Each row is followed by its band, which names the range that a hidden value of the row falls in. A new part has a new value, new ranges and new names.
[ 24.1 -16.0  16.0  16.0 -20.0   7.2  -4.6 -48.1 -11.5  30.2  10.8  -7.3
  -8.6  -7.9   6.4 -18.6  29.9  -4.9   2.0 -24.6   2.6  -3.4  30.7   2.5
  -1.0   4.5   2.2 -25.1  52.6 -14.4  17.9  23.4  14.8  18.7 -35.3  19.9
   0.9  28.1   8.9 -20.7   0.3  -7.5  -7.7  -6.4   3.5  12.2 -12.3  14.0
 -49.8 -10.1   1.1 -17.1] : U
[  5.8 -17.5  16.7  22.3   4.8  14.0  -4.0 -31.4 -33.5  24.7  -1.9  -9.4
  20.7  -0.7   3.0 -21.0  31.3  -9.6  -4.5  -5.1   5.6   3.8  26.4  12.0
  -7.3   9.2 -13.2 -27.3  28.9 -42.7   4.4  -7.0  14.6   5.2 -25.2  -0.1
  17.8  35.3  23.0  -8.4   5.6  -2.9 -12.0  12.2 -15.7   5.2 -27.1  29.4
 -18.5 -11.6  23.8   9.0] : F
[-18.6 -16.6  45.3  75.0  -2.4 -39.2  20.4  82.0 -35.8 -14.8  -0.5  57.2
  29.4  -5.9 -30.1 -35.8   6.9   9.3  -8.3  44.2  25.0  -0.5  15.0 -17.6
 -16.6  24.6 -25.3  -7.4 -51.4   7.7  40.3 -25.9  -6.1 -36.5  27.8 -12.5
  -7.0  99.9  18.0  13.1  -8.9   5.8  -5.9  -0.4  11.3  -1.7 -29.1  44.4
  17.8  12.0 -19.7  11.0] : F
[-16.3  -3.6   5.7   4.8  24.5   6.9  -9.4  30.8 -10.5   3.4 -12.3  14.1
  30.9   6.0   6.2 -42.5   0.3   5.0   1.0  19.5  -1.0   3.5  -0.9  13.0
 -25.1   7.5 -17.2   2.1  -8.6  -0.1  -8.3 -16.6  -3.1  -9.2  12.8 -21.0
   2.1  25.6  12.8   2.3  -4.5   2.5   1.7   7.8 -11.8   1.8 -24.2   8.5
   9.7  -0.1  15.3  -7.0] : U
[-18.9 -19.7  32.4  15.3   7.1   9.7 -12.8 -24.0 -33.3  24.8  -1.6   1.3
  22.7  -4.8  20.7 -57.5  35.1  -6.6  17.8  11.1  -7.1  -7.5  40.1  20.5
 -24.8   5.7 -15.2 -27.7  31.9  -3.8   8.5  -6.6  17.2 -21.2 -24.7 -19.7
  17.1  46.6  31.9 -23.2   8.8   0.1   4.9  13.0  -6.3  21.7 -38.2  14.5
 -34.4 -16.1  43.6  -1.4] : U
[-14.3  -8.4  40.4  34.2 -10.8 -27.7   4.4  52.3  -4.0 -11.1   3.4  29.7
   5.0  -7.6 -14.3 -27.3  -2.8   9.8   7.0  11.9   2.9  -7.6  -0.8   4.0
 -25.0   9.6 -14.3 -16.3  23.2  22.6  51.9   4.8  -3.8 -26.6  12.7   0.1
 -24.7  55.6  14.1  -1.5 -16.4   1.4  13.2 -13.4  12.4  -1.0 -20.4  -6.8
  -2.3   5.4 -10.3 -17.3] : U
[-23.6  -7.4  23.1   7.2  -2.1 -21.6   4.3  54.9  10.7 -21.0  -4.8  16.3
  -1.8  -4.3  -2.8 -31.1 -21.6  10.7  13.3  16.9  -8.5 -10.2  -9.2   8.2
 -30.9  -3.2 -14.0  -2.7  10.7  38.1  31.4   3.6  -2.1 -40.7  17.9 -18.3
  -4.1  73.0   2.3   5.9 -14.5   3.1  17.2  -8.8  12.7   8.3  -4.4 -33.5
  22.3   2.8   0.4 -10.4] : Z
[ -9.8   8.4  16.1 -32.3   8.2   0.5 -21.7 -35.3  21.1   4.8  -9.7 -19.0
  -8.0  -2.9  30.2 -65.9 -18.3  13.1  28.1  26.0 -21.0 -12.2  -1.1  24.6
 -47.0 -15.4 -16.6  -5.3  68.1  51.2  29.4  30.3   0.2 -43.6   5.0 -33.3
  -8.9  21.9   8.5 -14.8 -18.8  -4.5  34.4 -19.1   6.9  25.2 -19.9 -49.9
 -16.5  -8.3  35.3 -38.0] : Z
[-28.7  -4.9  24.0   5.9   2.3 -39.0  25.5  77.8 -14.2 -44.3 -19.3  41.2
   7.4  -3.3 -21.7  -8.7 -21.7   9.3  -6.2  54.7  10.8  -5.7  -4.6 -13.8
 -12.1   0.0 -25.5   5.7 -34.0  23.1  26.5 -15.8 -26.1 -47.0  43.8 -48.3
 -11.0  40.8   5.7  21.4 -11.3   5.2   1.9   3.2  15.6  -1.2 -21.6   8.3
  54.4  10.7  -8.0  19.2] : Z
[-16.3  -9.2  25.1  44.7  -7.0 -34.8  20.1  66.6 -13.3 -25.7  -6.7  33.2
  15.2  -3.6 -23.2 -15.4  -5.5   8.0  -4.4  25.6  16.4  -0.3  -9.8 -10.5
  -6.3  11.0 -26.3  -5.3 -31.0  -9.1  31.2 -13.8 -14.0 -24.6  28.6 -11.7
 -13.2  64.6  17.0  20.0 -19.9   2.0   1.3  -7.3   6.5  -3.9 -18.8   9.1
  36.4   7.1 -13.5   3.7] : Z
[ -6.1 -15.2  19.5   5.7  -0.6  15.0 -15.4 -34.7 -25.4  27.3   3.3  -5.4
  16.4  -3.1  12.6 -41.1  28.0  -8.3   8.7 -13.6  -4.6  -1.0  26.4  22.7
 -14.4   1.7 -11.5 -30.6  53.0 -24.1  15.7   7.1  19.6   3.9 -42.9   0.5
  15.3  30.6  25.1 -22.3  -3.9  -4.3   4.6   5.7 -16.3  12.9 -24.7   6.6
 -43.5 -16.2  27.2 -12.2] : U
[  0.4  -1.2  22.1  12.8   8.7 -13.6   1.1  40.0   0.8  -3.4   4.1  22.5
   5.9  -4.5  -3.9 -46.1  -1.1   6.9  10.4   9.3   1.5  -4.9  -1.0   3.7
 -28.6   7.8  -9.1  -5.0  30.1  26.0  32.7   3.9  -0.6 -17.1   4.4   1.7
 -19.7  38.5   6.2  -5.0 -12.5   0.5  11.4  -9.3  12.3  -1.3 -21.3  -4.5
  -9.2   4.7 -12.6 -14.5] : U
[ -1.6 -14.0  16.1  63.9  -7.7 -18.0  21.0  60.1 -25.6 -12.2   1.0  45.3
  29.6  -7.1 -35.8   2.6   6.2   2.0 -25.6   7.6  22.3   7.3   1.7 -19.9
  18.3  24.9 -16.0   2.0 -54.4  -1.4  11.0 -26.1  -9.3  -2.0  21.3   9.0
 -16.6  49.6   6.6  19.6  -3.3   4.6 -18.0   7.0   3.7 -18.6  -6.7  42.1
  19.0  16.4 -30.7  17.3] : F
[  0.5 -23.1  17.9  45.9 -17.8 -15.2   9.7   6.5 -28.3  13.3   5.3  24.7
  15.2  -5.2 -13.6 -11.0  25.2  -6.7  -9.5 -10.6  12.4   2.4  22.7  -2.5
  -0.3  13.4  -7.9 -26.8 -22.0 -31.4   8.8  -8.8   6.5   6.1 -20.0  13.8
  -0.9  61.7  13.6  -6.1   1.9   2.5 -13.3   7.8  -4.1  -7.1 -19.7  28.8
 -12.6  -5.3  -0.1  12.5] : F
[ 27.8   5.0   7.5 -25.7   9.2  13.2 -21.6 -49.2   4.8  20.0   3.8 -26.6
 -33.3  -5.8  19.5 -45.0  24.7   8.0  34.1   6.7 -18.8 -16.9  20.4   7.2
 -25.9 -15.3  14.1 -10.4  89.9  50.9  13.9  32.5  22.9 -21.6  -7.8   2.3
   0.5 -39.8  -3.5 -47.8  11.2  -5.8  20.0 -22.6  20.1  34.7 -14.0 -28.2
 -55.4  -4.6   9.8 -37.9] : Z
